The symbols move the objects like this.
!: MZ->CT, NF->SZ, QF->GN, TB->SF, LM->ZZ, BL->RL, SL->MZ, JC->BQ, BF->QF, RT->GM, FH->CH, FB->JZ, TH->DS, LD->LZ, LG->CZ, FT->ZB, QZ->GR, QG->FB, DN->QZ, JM->DR, GR->MB, TR->FR, TP->QB, GQ->RN, CH->RZ, FR->QR, MD->HS, DT->BS, NH->BD, RL->QS, RZ->RC, DS->BF, RC->TJ, FC->CM, ZM->HQ, TJ->QD, GN->ZP, DG->JM, QD->TR, BQ->SL, BS->HB, HQ->LD, ZR->FC, LP->LM, RN->JC, DJ->TP, SZ->DM, GM->SG, CM->MD, ZC->TB, QS->DG, SF->TQ, HS->FT, GZ->DN, QC->ZM, CT->NF, LZ->GZ, TQ->LG, ZP->ZC, MB->LP, JZ->PB, SG->FJ, DR->QG, FJ->FH, HB->GQ, DM->NH, BN->TH, QR->QC, CZ->DT, QB->BN, BD->RT, ZZ->ZR, PB->DJ, ZB->BL
§: MZ->JM, NF->QG, QF->QZ, TB->LM, LM->CT, BL->FJ, SL->DG, JC->RL, BF->DN, RT->TP, FH->DS, FB->TR, TH->LZ, LD->BS, LG->FC, FT->GM, QZ->JC, QG->QD, DN->RN, JM->RC, GR->BQ, TR->TB, TP->ZM, GQ->ZB, CH->BF, FR->SF, MD->BD, DT->MD, NH->PB, RL->FH, RZ->QF, DS->GZ, RC->GN, FC->DM, ZM->CZ, TJ->ZP, GN->GR, DG->RZ, QD->ZC, BQ->QS, BS->HS, HQ->DT, ZR->SZ, LP->MZ, RN->BL, DJ->QC, SZ->FB, GM->QB, CM->NH, ZC->LP, QS->CH, SF->ZZ, HS->RT, GZ->GQ, QC->LG, CT->DR, LZ->HB, TQ->ZR, ZP->MB, MB->SL, JZ->FR, SG->BN, DR->TJ, FJ->TH, HB->FT, DM->JZ, BN->LD, QR->TQ, CZ->CM, QB->HQ, BD->DJ, ZZ->NF, PB->QR, ZB->SG
$: MZ->ZC, NF->SF, QF->DG, TB->FB, LM->TR, BL->DN, SL->ZP, JC->QF, BF->QS, RT->BS, FH->JC, FB->ZR, TH->BL, LD->SG, LG->DJ, FT->LZ, QZ->RZ, QG->ZZ, DN->CH, JM->LP, GR->RC, TR->SZ, TP->HS, GQ->DS, CH->BQ, FR->DM, MD->HQ, DT->QB, NH->CZ, RL->QZ, RZ->SL, DS->RL, RC->MZ, FC->QC, ZM->RT, TJ->CT, GN->JM, DG->MB, QD->NF, BQ->GN, BS->BN, HQ->GM, ZR->QR, LP->QD, RN->BF, DJ->MD, SZ->TQ, GM->HB, CM->ZM, ZC->QG, QS->GR, SF->JZ, HS->LD, GZ->FH, QC->BD, CT->TB, LZ->FJ, TQ->PB, ZP->DR, MB->TJ, JZ->FC, SG->GQ, DR->LM, FJ->RN, HB->TH, DM->LG, BN->ZB, QR->NH, CZ->TP, QB->FT, BD->DT, ZZ->FR, PB->CM, ZB->GZ
&: MZ->TJ, NF->TR, QF->BQ, TB->NF, LM->QG, BL->DS, SL->RC, JC->CH, BF->JC, RT->HQ, FH->DN, FB->SF, TH->GQ, LD->FT, LG->NH, FT->BN, QZ->QS, QG->TB, DN->RL, JM->ZP, GR->DG, TR->ZZ, TP->DT, GQ->FJ, CH->QZ, FR->ZR, MD->TP, DT->RT, NH->QC, RL->BF, RZ->GR, DS->RN, RC->MB, FC->PB, ZM->MD, TJ->LP, GN->SL, DG->GN, QD->LM, BQ->RZ, BS->GM, HQ->HS, ZR->JZ, LP->DR, RN->FH, DJ->CZ, SZ->FR, GM->LD, CM->DJ, ZC->CT, QS->QF, SF->SZ, HS->QB, GZ->BL, QC->CM, CT->QD, LZ->ZB, TQ->DM, ZP->MZ, MB->JM, JZ->TQ, SG->LZ, DR->ZC, FJ->GZ, HB->SG, DM->QR, BN->HB, QR->FC, CZ->BD, QB->BS, BD->ZM, ZZ->FB, PB->LG, ZB->TH
%: MZ->RZ, NF->TJ, QF->RN, TB->MZ, LM->JM, BL->BN, SL->CH, JC->FJ, BF->GQ, RT->QC, FH->LZ, FB->ZC, TH->BS, LD->MD, LG->SZ, FT->TP, QZ->BL, QG->ZP, DN->ZB, JM->QF, GR->RL, TR->LP, TP->LG, GQ->GM, CH->GZ, FR->LM, MD->PB, DT->NH, NH->FR, RL->TH, RZ->DN, DS->HB, RC->QZ, FC->FB, ZM->FC, TJ->GR, GN->JC, DG->BF, QD->MB, BQ->FH, BS->BD, HQ->CM, ZR->QG, LP->DG, RN->SG, DJ->TQ, SZ->QD, GM->ZM, CM->JZ, ZC->SL, QS->DS, SF->CT, HS->DJ, GZ->FT, QC->ZR, CT->RC, LZ->HS, TQ->NF, ZP->BQ, MB->QS, JZ->TB, SG->HQ, DR->GN, FJ->LD, HB->RT, DM->TR, BN->DT, QR->ZZ, CZ->DM, QB->CZ, BD->QR, ZZ->DR, PB->SF, ZB->QB
@: MZ->QG, NF->JZ, QF->MB, TB->ZR, LM->SZ, BL->CH, SL->DR, JC->DG, BF->GR, RT->BN, FH->QF, FB->QR, TH->DN, LD->GQ, LG->MD, FT->FJ, QZ->SL, QG->FR, DN->BQ, JM->QD, GR->MZ, TR->TQ, TP->LD, GQ->RL, CH->GN, FR->LG, MD->GM, DT->FT, NH->TP, RL->RZ, RZ->ZP, DS->QZ, RC->ZC, FC->BD, ZM->BS, TJ->TB, GN->LP, DG->TJ, QD->SF, BQ->JM, BS->ZB, HQ->HB, ZR->NH, LP->NF, RN->QS, DJ->HQ, SZ->PB, GM->TH, CM->RT, ZC->ZZ, QS->RC, SF->FC, HS->SG, GZ->JC, QC->DT, CT->FB, LZ->RN, TQ->CM, ZP->LM, MB->CT, JZ->QC, SG->DS, DR->TR, FJ->BF, HB->BL, DM->DJ, BN->GZ, QR->CZ, CZ->HS, QB->LZ, BD->QB, ZZ->DM, PB->ZM, ZB->FH

The rows follow the links: the fewer symbols apart two objects are, the more alike their rows tend to be.

Each row is also shifted at random along 7 hidden directions that mean nothing.

Some objects, each with a row of numbers:
SG: [ -7  28  10  -8   7 -12  17  -2  -8 -12  -7  22   4   1  12  -6  -9  12  -9  12   5  -1 -16 -11  17  -4 -21  29  13   9   9  19  -3  27  -4 -11  -2  14]
CT: [ -5  -2  -7  17 -13 -10 -11 -20  -9  17  -5   7   0   3  -1 -12   3  -8  19 -18  -2   9  17   1  21  15  -4 -29 -14 -18  -1 -16  18 -11   1 -18 -17 -36]
GM: [-14  15  -7  16   2   9  -7  -5   1  -6  19 -15   7  31  -2   1  28   7   9   0  36  -3  -7 -25 -21   1   5  12 -24  16  -6  20   1 -19  -3  -3  23  -3]
BQ: [  0  11   2   3   9  -1  21   6  -1  13  -8   4   4  -7  12  -2 -24   0   2   8 -13  27  12  -7   7   1 -12   9 -13  -1  -6 -10  21  10  -8   8  -8  13]
RL: [ -6   7   1 -15  14   8  22  18   9 -18   5   2   6  32  -1  19 -21  10  11  13  -9   5   3   0 -15   4   0   7  -4   4 -17  15  24 -12 -13 -10   4  18]
FR: [  9 -28  16 -17  -5   5  -8   7   7  -4  13  15 -15 -27 -19  13  14   6 -17 -11  11 -18  -5  -6 -11  -4  -1  -9  29  14  16   7 -14   9   1  15  -8  15]
ZM: [  3 -11   7  21  -8   3  11  -6  -6  -2  -5 -20  11 -23   2   1  11   7 -10   3  21 -10  15 -23  -4 -15   5  14  -2  -3   5  10 -26  12   7  23   8  37]
LP: [  1  -9  -4 -12  -4   5   8   5   3  -2   4   8  -7  13   1  19 -15   2   4 -10  -9   2   7  -1  -6  14  -4 -20   3 -13  -2   6  23 -10  -9 -20 -14  -4]
DJ: [ -2  -8  -2  -5  -9  -2   0  -7 -13  10 -14  21 -26  16  -4 -20  -9  14 -31   8  -2 -13 -15  -1  -3   4  23   9   0   7  19  18 -10  21   6  18   0  43]
TH: [  1  18  -2 -20  10   0 -22  13 -14   6  -5 -10 -11  13   4 -12  22   9 -11  15  10   9 -10   0  -4  -2   3  23 -15  31  -9  29 -13  -3 -10  14  14  -4]
ZP: [ 10 -23 -12  -6  15   5  -8  19  23   4   1  -3 -23   0 -11  -5 -38 -13   2  10 -16   8   9  18  -3  21  18 -14  -8   0  14 -22  21 -15  -4  16 -12  38]
DS: [  4   6   5  -1  12   4  -7  17   1 -17   0 -31  24 -15   6  12   8   1  17  16  14   7  15 -11   4 -10 -16  16  -1  -2  -9  13 -11 -11  -4   3   3   3]
QZ: [-11  13  16  -2  12   0   2   0  -8   4   3  14   7   6   3  -1   2  15  13  -2  24  18  10 -28   9  11 -22   7  -9  18   1  21  24   1 -21  -6 -13   2]
CM: [ -6  10 -11   9 -25  -2   6 -25 -15  10 -15  -5   0  12  18  -5   4   4 -13  -4 -17  -8 -14   0 -10  -9   9  -5   3 -29  -4   3 -13  10  13  -3  10  -7]
NH: [ -9  -4   4  19 -15   6 -13 -13  -5   5  -4   5 -13   0   6  -4   8   8 -14 -12   8 -13 -11 -26 -21  10   8  -2   1   4  10   8  -4   2   3  19   5  34]
QB: [ -9   2  12   8   9   4   7   7  21 -28   4   8  13   7 -11   7  -6   0   0   5   1 -24 -16  -1 -11 -12   1  14  17   8   3  -9  -6   2   9   2  15  20]
SL: [ 16  -8   2 -12  10  -8  18  12   3   3   1   3  -6 -25  -6  -7 -15  -9  -4   0   0  13  18  14  37   3 -13   1  -7  11   6 -12   4   8 -10 -15 -17 -10]
MB: [ 16 -10  -5 -25  -1   4  19   9 -15  -2  21  -9  -1  -7  -8  20  24   8  -2 -13  20  11  21  -6  18   6 -20  -7 -13  13 -10  27   3 -10 -22 -35 -15 -43]
HS: [ -6   5 -25   0   4  -8   1  -7  -2  -4   6  -9  10  30  -6 -15   5   4  12  15  15  -5  -9   5   1 -16  13   8   3 -19  17  13 -12  -4  11 -20  10 -16]
RT: [  0  -7 -11   6   1   0 -13  -1   6  -9   3 -19  10  10 -12 -10  15  -6   8   8   8 -15  -5  13  -6 -15  18   6  -3  -5   3  -5 -22  -9  15   1  19 -11]
LM: [ -5  -5  30  -4 -14   8 -21  -9 -14  14  -4  16  -6 -19   5  18  23   8   1 -21  -7   3  -1 -15 -21   6 -17 -18  20   2 -13   8   5   6  -4  13 -13 -12]
PB: [-11 -14  10   2  -7  12 -19  -1  10  -2  10  19 -31  22 -12   3  -1  11 -23 -14   2 -22 -23 -11 -38  23  22 -11  -4  33   3   8  11  -9  -3  21  11  41]
SF: [ 12 -19 -24 -20  -8   3  -3  -4 -20  27  13  -9 -22  10  -9  -3  31  10  -9  -5  14   7   3   5 -13  -3  23 -14  -9  -4   4  25  -7  -8   0   3  -1 -30]
TJ: [  1  -2 -24  -7  -6  -3 -10   1   6   3  -5 -10   3   8   7   2 -21 -19  20   0 -35  10   2  29   1   6   0 -25   8 -45  -3 -25  16 -18   7 -25 -11 -30]
DN: [ -7  12   5 -10  17   1 -26  17  10 -17 -10  -1  15   4   3  -1 -11 -10  23  20 -11   5  -5  13   3  -3  -8   5  18 -10   1 -10   5 -11   1   1  -2  -4]
FH: [ -3  -6  -4  13  25  -5  -1  13  23 -13  -5  -8   7  12 -16 -27 -40 -11  17  17   7   5  16  18  37  11  10  11 -26  14  11 -24  14 -18  -2  -7   1  25]
HQ: [ -5  -7   5  -2   7  -7 -13  -1   9 -19   2   5   7  -2 -16 -13   3   0   6  11  22 -24 -12   3  14 -11   7  12  20   5  23  -2 -20   6  12   0   7   8]
JC: [-12   4  10 -16  18   7   6  17  13  -9   1  28 -11  42 -17   2 -16   1   4   1 -14   3  -9  21   1  15   4   1 -14  33 -22  -6  28 -14 -13 -14   9 -11]

Where do the symbols, taken in turn from left to right, take each start?
Answer with the object's name.
[  1  -5   2  19 -16  -7   2 -10   2  -4 -23  -2  12 -18   2 -11  -6 -14  -9   0 -21 -20  -5  24   7 -17  11   4  11 -16  -4 -30 -28  13  23   8  15  -1]
$ $ §: HQ
[  2  -6   2   7  -9   1   2   1  16 -14 -11  -9  10  -5 -10   1  -2 -19  -4   6 -23 -23  -6  34  -8 -24  17   6  10  -2 -14 -27 -29   1  23   7  26 -11]
! $ § $ ! %: GM
[ -1  -9  14  -1  -3  -3 -19  -7  -1   0   4  16  -8 -11  -7   4   1   0  11 -16   7   0   6  -5  16  19 -15 -20  16  -3  12  -3  15  -4  -5 -15 -25 -11]
$ @ % &: LM
[ -3  -4   5   5 -15  -3   1 -17   0 -11  13  20   1 -10  -5   8   9   4  -3 -22  15 -27 -11 -12  13   6 -12 -12  25  -8  18   0  -4   8   4 -31 -11 -16]
! $ % &: FC
[ -9  13  15  -3  12   3  -4  11  16 -19  -3  12  15  16  -7  10 -14 -10  17   5 -21   0   0  22   4   2  -9   0   4   6 -22 -21  15 -12  -5 -10   7 -16]
& § % § ! $: FH
[  0  -9  -7  14  -4   4  19   4   8 -15   1 -21  15  -5  -2   5  -3   0  -3  11   4 -14   6  -1  -9 -22  10  11   4 -15   1   0 -21   4  11   8  17  22]
§ % § @ %: DM
[  4   9   1  -3  11  -1   2   4 -14  24   2  -6  -3  -6   7  -7   7   6   4   5  12  26  15 -13   5   7  -9   4 -22  16  -6  11  12   1 -15  11  -7  -5]
! $ & $ @ &: SF
[ -3  -4  14  17 -11  13  -5  -3   8  -3   2  -5   7 -13   6  28  -1 -10  10 -23 -17   1  10 -11 -22  13  -8 -24  -1  -9 -24 -17  18 -18  -2  10  -3   1]
! & @ ! & §: FC
[ -2 -10  -8  19 -11  -7   6 -14  -4   7 -19   2  -8   5  -5 -30 -13  -2 -14  -2   1 -13   0  11  18  -2  25   7 -20   3  14  -9 -16  12  11   6   6  17]
§ & & ! § ! $: LD
[-10   2  21  -4  17  18  14  19   8   7  13  11 -19  34 -11  13  -4  14 -11  -8   3  16   5 -11 -31  25  10   5 -39  60 -31  11  31 -16 -29  22  14  31]
$ $ @ $: QG
[ 16  -3  -7 -15  13   3  -2  13  -6  17   4  -9  -8  -9   1  -8  -1  -2  -4   7   1  24  11   9   7   5  -2   0 -20  15  -3   2   7  -4 -11   9  -7  -5]
@ @ § !: FB
[ 14 -11 -11 -10   6   7  -9  16   6   7   8 -25  -4 -11   4  19  -4  -4   8   2  -8  17  11  -2 -19   5  -3 -10  -2 -11  -5   3   8 -20  -9  11  -9   6]
$ $ % !: LP
[  4 -15  18  -4  -9   0   3 -12 -20  17  -1  14  -6 -31   3   2  12  15 -10 -10  15   6  15 -23   8   0 -10  -9  12  -3  14  15  -1  23  -4  19 -25  10]
! $ ! % & §: SF
[ -5  19   1   5   6  -3  19  -3  -2  11  -3   3   6   6  11  -3 -11  -2  11   1  -7  28  14   0   6   4 -10   1 -20   0 -15  -8  20   1 -10  -2  -4  -5]
! % § % %: BS
[ -6  26  17 -13   7  -5  11   6  -9 -11  -8  20   0   0   7   2   5   9 -13   6  -2  -8 -18   1  12  -5 -17  26   8  28  -7  14  -7  22  -8 -11   7  -3]
& § § & ! §: ZB
[ -5  -8  18  -1 -16   2  29 -12 -10   4   8  29  -8   8 -10  13   0  11  -8 -27   4  -7  13 -11  17  17 -13 -15  -9  14 -13   8  20   5 -15 -31 -15 -25]
% ! $ & §: CT
[  8   0  14 -27  10   1  25  16   2   9  -1  16 -17  -2  -1   8 -16   6 -16   3 -18  15   1  14   1   3  -8   9  -6  29 -18   1  13  13 -18   5  -4   6]
% & $ @: RC
[  7  13   4  -1   8   4  13  14  -5 -13 -11 -30  19 -24  21  14  -5   4  -1  22  -3   7   9 -14  -9 -17 -14  27   4 -10 -10  18 -15   5  -2  18   5  34]
@ @ @ @ &: TB
[  5   0 -26  22 -23   5  13 -18   1  -1  19 -41  25 -13  22  28  16  -4  11 -12   4   1   5 -29 -27 -15  -6 -17  16 -61   0   7  -7 -12  14 -12   2 -13]
! ! § % $: FC
